How the states are linked:
at | ^ $ & § * ~
Liv | Rep Ziz Ras Ror Kuv Vog
Bar | Tul Pak Dom Dad Dar Rin
Bif | Sab Fuf Vog Bug Sil Ros
Fuf | Ror Rep Dop Vog Ruf Mon
Fem | Kep Das Gif Gel Lod Vav
Mam | Kug Lev Kob Feg Gar Bar
Vav | Raf Bag Fif Nak Luz Sen
Sab | Vog Ror Bof Mon Bif Bav
Meb | Mik Lan Taz Bos Vom Mam
Gif | Lal Nuz Sif Lod Kep Fif
Vog | Bof Dop Ruf Sil Sab Dep
Dop | Kuv Rin Liv Ruf Ror Bif
Kod | Gel Kep Bag Vav Fif Rir
Dof | Feg Kug Pak Bar Dom Mot
Tul | Dom Gar Dof Zeg Bar Nel
Gar | Mam Bos Kug Dof Pak Dar
Mot | Dad Tul Zeg Rin Ziz Kuv
Vom | Meb Fos Mik Lam Lev Gar
Bav | Dep Sil Kez Big Ros Das
Luv | Luz Kod Vav Rol Nak Ges
Gel | Bag Gif Lod Raf Kod Nak
Gaz | Nuz Ros Vib Lal Das Lod
Bug | Mon Vog Sil Bav Kez Vib
Feg | Pak Kob Gar Tul Dof Dad
Nuz | Vib Bav Big Sif Gaz Fem
Ror | Dop Ras Kuv Bof Fuf Sil
Pak | Gar Lam Mam Dom Feg Zeg
Kug | Kob Vom Lam Pak Mam Tul
Rul | Rol Luz Rir Ges Sen Lan
Lam | Bos Mik Lev Mam Kob Dof
Ruf | Fuf Liv Ror Sab Bof Bug
Sil | Bif Ruf Sab Kez Mon Dos
Taz | Ped Sof Fos Vom Mik Kob
Nak | Luv Fif Luz Rul Rir Dap
Nel | Ziz Dar Mot Rep Rin Ror
Dom | Dof Mam Feg Dar Tul Ziz
Rep | Ras Mot Rin Dop Liv Bof
Mik | Taz Sos Ped Lev Meb Kug
Ges | Kam Rir Sen Sos Dap Taz
Ziz | Mot Bar Dad Ras Nel Dop
Lan | Sos Kam Sof Taz Fos Lev
Dar | Bar Feg Tul Mot Zeg Ras
Big | Dos Kez Ros Gaz Vib Gif
Ras | Rin Dad Nel Kuv Rep Ruf
Fif | Kod Fem Gel Luz Raf Rol
Fos | Lan Ges Sos Mik Ped Bos
Kez | Bug Sab Mon Ros Dep Nuz
Sos | Sof Sen Dap Ped Lan Vom
Luz | Vav Gel Raf Rir Luv Kam
Dos | Ros Bug Bav Nuz Big Lal
Dep | Kez Bif Bug Dos Bav Gaz
Mon | Sil Bof Bif Dep Bug Big
Kuv | Liv Nel Rep Fuf Dop Sab
Vib | Big Dep Dos Das Nuz Kep
Zeg | Dar Dof Bar Ziz Dad Rep
Bof | Ruf Kuv Fuf Bif Vog Kez
Ros | Bav Mon Dep Vib Dos Sif
Bag | Lod Lal Fem Fif Gel Luv
Ped | Fos Dap Lan Meb Taz Lam
Rol | Rir Vav Nak Kam Rul Sos
Das | Gaz Dos Nuz Gif Sif Bag
Lal | Sif Vib Das Fem Gif Kod
Rir | Nak Raf Luv Sen Rol Sof
Kam | Sen Nak Rul Sof Ges Ped
Kob | Lam Meb Bos Gar Kug Dom
Sen | Rul Luv Rol Dap Kam Fos
Bos | Lev Taz Vom Kug Lam Feg
Sof | Dap Rul Ges Fos Sos Meb
Rin | Nel Zeg Ziz Liv Ras Fuf
Kep | Gif Gaz Lal Bag Fem Raf
Lev | Vom Ped Meb Kob Bos Pak
Dad | Zeg Dom Dar Nel Mot Liv
Dap | Ges Rol Kam Lan Sof Mik
Raf | Fif Lod Kod Luv Vav Rul
Lod | Fem Sif Kep Kod Bag Luz
Sif | Das Big Gaz Kep Lal Gel

The rows follow the links: the fewer symbols apart two states are, the more alike their rows tend to be.

Each row is also shifted at random along 4 hidden directions that mean nothing.

Row, then state:
[-56  -3  -7  26 -44  47  22  35  10 -28 -35   0 -23  20  35 -27 -29  25 -23  11   7 -19  14 -34 -20 -20 -46  15  37  24 -23  45  56  17  18  -6  -1 -70 -17 -50 -16  16  28 -25]: Bag
[ -1 -24  28 -37  46 -19 -22 -60  -4   1  17  -7  25  15  -7  14  52 -41   0  17 -37 -17  18 -13  26  48  -2 -20 -17 -57  10 -40 -34 -37  21  10 -18  67  11  21  14 -13 -27 -23]: Dar
[-15 -32 -49   3  18 -28  62 -25 -31  -5  -8   1 -36  12 -16 -40  -4  15 -11 -25  21  12  53  14 -16 -18  13 -41  79  38   6  57   2  -2  31  41  23   5 -48  12  38  -1 -36   9]: Ros
[  5   5  20  14  50 -11  31 -27   8  36   7  -9 -29  29 -40  28  23 -52   7 -18  21 -11  24  12  12  28  -8  12  23 -38 -19  11 -21 -34   5   7  -7  52 -17  21  18  -7 -49  21]: Liv
[-16 -26   8 -19 -12 -24 -60  28  25 -28  -1  15  25 -30  -4  21  -8  -6   5  22 -27 -12 -26  -4   9  11  49 -30 -36 -34  11 -74 -25  10 -16 -29  16  28  24  27 -24  22  18 -11]: Lam
[ 40  -1  -9 -13  -6 -10  51 -20   1  44   4  -1  -3  34 -46 -22  47  -8   7 -54  62  25  22  -5 -35  12 -50  23  25  21 -36  36 -24 -26 -11  25   5  25  33   2  34 -24 -50  49]: Vog
[-35  31 -13 -19  19   1 -70   3 -35  -9  27  -6  25 -51  22  15  15  28  -3  21  -5  28  38  25   1  -5  35  -7  -9  13  47 -62 -18  20   6 -15  28  -7  -9  29 -25  11  45   1]: Lan
[ 23 -10   5  10   4 -26 -61  48  27 -26  -3  18   2 -47  -4  39 -40 -10  11  28 -23 -17 -32  18  16  -4  75 -29 -31 -32  22 -73 -18  24 -23 -38  24  18  -6  35 -37  36  23  -8]: Lev
[129   7 -31  -6   1  32  24 -30 -51 -19  -3 -17 -10  11  44 -48  13  43 -32   8   0  10  75 -13 -15 -17 -43  -4  66  47  17  51  38   6  53  28   5 -53 -41 -31  14  -3  17 -28]: Fem
[ 36  16   4 -27  25 -31  46 -74 -26  58  42  -6  28  14 -32  -2  35 -17  24 -40  -1  34 -40  26  16   7  -1  11 -46  13   8  37 -39 -29 -22  48 -36  43  29  17  54 -62 -47  40]: Ruf
[-63 -42  15 -33 -44 -12 -57  38  40 -29 -15  19  31 -10  -9   4  17  -7   0  13  -5 -15 -18 -36 -18  28  -2 -17 -29 -34 -22 -77 -28  -1 -20 -37  17  24  60  11 -29  21  13 -13]: Kob
[-43  45  -4  -6  -4  23 -62  19 -24   0  17  -8  24 -38  24  14  14  32  -4  18  12  24  28  14  -6  -9   4  20 -12  20  28 -43   0  22  -3 -22  22 -35   6   5 -31  10  52   7]: Dap
[ 31 -24 -38  14   1 -26  69  -1  -7   9 -14   7 -37  17 -30 -29 -14   8   1 -37  33  11  15  15 -20 -22   7 -20  53  33 -13  60   2   0   6  29  13   7 -26   7  32  -4 -39  26]: Dep
[ 87  32 -10 -29   2  -8 -71   1 -29  -3  35  -5  45 -55  17  15  13  32   7  16 -16  33  -4  27   6 -10  38  -3 -46  18  48 -64 -25  21 -15 -11  17  -5  16  27 -19  -2  44   8]: Ped
[-51 -33 -42  12   3 -28  63  -7 -13 -11 -14   9 -33  10 -11 -37 -33  14  -4 -19   3   3   3  13  -5 -29  24 -37  48  33   4  63  11   7  11  31   7  -2 -44   2  36   0 -30   3]: Dos
[-104    6  -10   37    3   36   15   15  -12  -30  -25   -8  -39    3   43   -8  -44   17  -23   27  -17  -24   30   -6    9  -26   -5   -1   48   14   10   41   55   19   39   -3    0  -54  -62  -33  -17   22   27  -37]: Gel
[-100  -20   43   16   36  -13    5   -6   42    8  -11    4  -23   30  -28   44   -2  -67   10   10  -17  -47  -14   -7   30   39    8   -1   -4  -78  -26  -21  -12  -29    2  -16  -18   62   -8   12   -1   13  -35  -16]: Mot
[ 55   3  35  29 -25  10  45  31  62  45 -20   9 -25  44 -57  24   6 -46  18 -40  53 -16 -41 -15 -18  24 -45  54 -14 -30 -77  23  -8 -24 -45 -15 -15  25  47 -13   4  -8 -45  41]: Kuv
[ 62 -40  19   2 -22   0 -39  58  54 -31 -38  17 -14   6 -22  19   6 -28 -10  15  19 -34  23 -31 -20  32  -4 -15  23 -55 -38 -68 -13  -2  -2 -51  33  31  22  12 -36  48   2 -13]: Gar
[-41  -3 -11  20  21 -38  61 -17   6  33   8   5 -22  11 -41   9 -29 -19  21 -38   8  11 -50  35  16 -19  36  -7  -7  12  -1  52 -13  -7 -25  31 -14  29 -16  19  34 -22 -48  38]: Bif
[-35  -1 -34  -5  60 -46  55 -61 -43  29  27  -8 -17   5 -28 -13  11  -6   7 -32   8  27  29  43   9  -8  31 -33  40  22  29  50 -28 -17  18  53   2  40 -46  33  56 -25 -52  28]: Sil
[ 39   0  10   0 -46  -5 -62  64  38 -17  -5  21  29 -39  -5  27 -23  10  15  12  -1  -1 -57  -2  -9  -3  34   2 -56  -9  -5 -69 -13  26 -47 -45  17  -7  50  12 -42  20  37   9]: Meb
[ -5  -4  35 -14  32  -7   8 -42  15  26  10  -8   6  33 -27  19  46 -50   9  -9  -3 -11   7  -9  13  43 -27  13 -12 -49 -22 -10 -25 -39   4   6 -22  57  19  12  18 -15 -40   3]: Nel
[ 62  36   1  22 -32  31 -59  77  14  -4 -12   4  -7 -32   6  21  -8  23  -5   7  47   8  24   3 -29 -10  -2  33   6  11  -9 -50  10  32 -18 -52  46 -39  16   1 -51  37  49  20]: Sos
[-35 -36 -34 -13 -34  -8  57 -12 -13 -19 -18  11  -8  19   6 -62  -8  32 -11 -18   2   8  -2 -17 -23 -22 -20 -22  33  43 -13  61  22   5  14  35  -7 -29   0 -24  31 -13 -15  -4]: Nuz
[  0 -30 -30  15 -24  -1  53   6  -3 -25 -27   6 -30  13  15 -40 -42  22 -14  -6  -4 -11  -1  -8 -11 -30  -4 -22  43  36  -4  66  39  15  18  20  -1 -35 -34 -26  16   4  -7 -16]: Das
[-42  53  -7  16  19  40 -46   7 -38  -5  14 -20   0 -28  38  14   2  32 -15  26   8  16  64  19  -3 -13  -3  19  24  19  33 -19  20  22  27 -17  22 -44 -36  -2 -30  17  48  -7]: Rul

Start, symbols taken left to right, then the state you end at.
Answers are names.
[ -5  24   2  -9 -28   7 -66  47   5  -6  10   7  30 -42   9  20  -4  26   6  13   9  17 -18   7 -12  -7  18  12 -42  12  12 -61 -12  29 -28 -34  20 -21  33  13 -36  16  48  10]
& & -> Dap
[ 28  10  18  34  42 -17  44  -9  17  42   1  -2 -39  26 -48  34  -6 -49  15 -24  27  -9  -4  24  13  13  10  17  16 -30 -21  25 -15 -25 -12   6  -6  48 -23  21  18  -1 -51  32]
^ § & -> Dop
[  1  54   2  30  15  44 -20   4 -26  -3  10 -17  -4 -26  49  17 -33  27  -6  31 -23   1   1  21  24 -30  12  22 -11  20  36  15  39  23  11  -4 -10 -57 -43 -20 -22   5  48 -16]
$ * -> Fif
[115  16  -3 -13 -14  -7 -67  36   2 -11  13   7  26 -46   4  20  -3  20   9  14   0  14 -13  12  -3  -7  38  -6 -35   3  23 -68 -21  25 -25 -29  25  -4  24  23 -32  17  35   9]
^ & $ -> Ges
[-60   9   5  35  57 -25  43 -18   9  38   1  -1 -46  18 -46  31 -14 -45  16 -25  22  -8   2  35  21   4  28  -1  26 -23  -8  30 -15 -23  -2  13  -3  52 -42  27  24   0 -54  31]
§ ~ -> Dep
[130  -3  41  -1  30 -11  -3 -24  28  19   7   0   7  16 -19  38   8 -54  17   4 -28 -22 -40  -4  33  29   7   7 -42 -57 -12 -16 -19 -28 -15  -5 -32  52  14   8   4 -13 -25  -4]
$ $ -> Mam
[ 16   9  22 -37  72 -22   6 -95 -31  36  43 -23  25  19 -16  16  63 -41   5  -6 -26  10  25  11  34  42  -8  -2 -15 -36  20  -2 -39 -47  24  33 -32  72  -1  25  37 -40 -46  -1]
* * & -> Rin
[-104   47   -9  -18   14   41  -37  -36  -59   -5   28  -24   31  -21   57  -13   29   42  -17   25  -19   25   50    6    6  -11  -24   17    2   33   45   -1   18   10   33   12   -3  -48  -20  -19   -8  -15   45  -23]
* $ -> Raf
[  7  39  -7  -3 -15  30 -62  32 -15  -1   9  -8  17 -33  21   7  23  36 -10  11  31  24  47   3 -24  -6 -10  24   1  20  14 -50   0  25  -3 -28  38 -36  13   1 -36  19  50  10]
§ ^ -> Lan
[-78 -30 -22  17 -25 -22  70  20  21  13 -26  16 -38  27 -43 -23 -12  -4   5 -45  52   3  -5  -3 -33 -10 -15  -1  44  23 -43  55   0  -4 -16  14  13   8   3  -1  27  -1 -42  36]
$ $ -> Dop
[ 29 -32   2 -67  10 -22 -59 -33 -17 -22  16  -1  46 -11   6 -13  65  -1 -10  20 -23   6  43 -21  -6  40  -1 -37  -7 -28  21 -77 -46 -15  21  -4  13  45  31  27  -2   1   4 -24]
^ ^ -> Kob
[ 36 -23 -31  34  -5 -14  58   9  -2 -22 -21   8 -40   5   9 -21 -69  15   0  -3 -17 -12 -29  13  10 -44  33 -30  32  30   7  70  36  17  10  26  -7 -30 -55 -16  19   6  -8 -13]
$ ~ * -> Lal
[ 49 -24  31 -28  20 -20 -28 -31  15  -5  11   2  29   8  -8  20  28 -40   3  20 -41 -19 -16 -15  25  38   8 -16 -36 -57   2 -44 -31 -26   4  -4 -20  55  22  16   2  -6 -17 -23]
§ ~ $ -> Mot
[  5  61  -7 -21   9  31 -53 -25 -52   8  41 -21  47 -37  43   4  23  41  -3  19 -13  36  19  22  10 -16  -3  25 -37  34  48 -20   2  18   5   4  -2 -45   6  -6 -16 -20  53  -1]
§ § * -> Fos
[ 26   6  39  17  11  -7  33 -11  41  39  -4   1 -10  32 -40  32   9 -54  21 -21  12 -15 -45   1  13  27 -18  33 -33 -41 -39  12 -14 -30 -27  -2 -27  40  25   1  12 -16 -41  24]
~ ^ -> Ruf
[ 61  51   0 -10 -24  42 -57  26 -20   7  15 -12  29 -28  24   3  26  43  -8   7  33  31  34  -3 -28  -6 -32  45 -14  32   9 -37   3  23  -9 -27  24 -51  31 -11 -31   5  54  14]
^ * & -> Sen
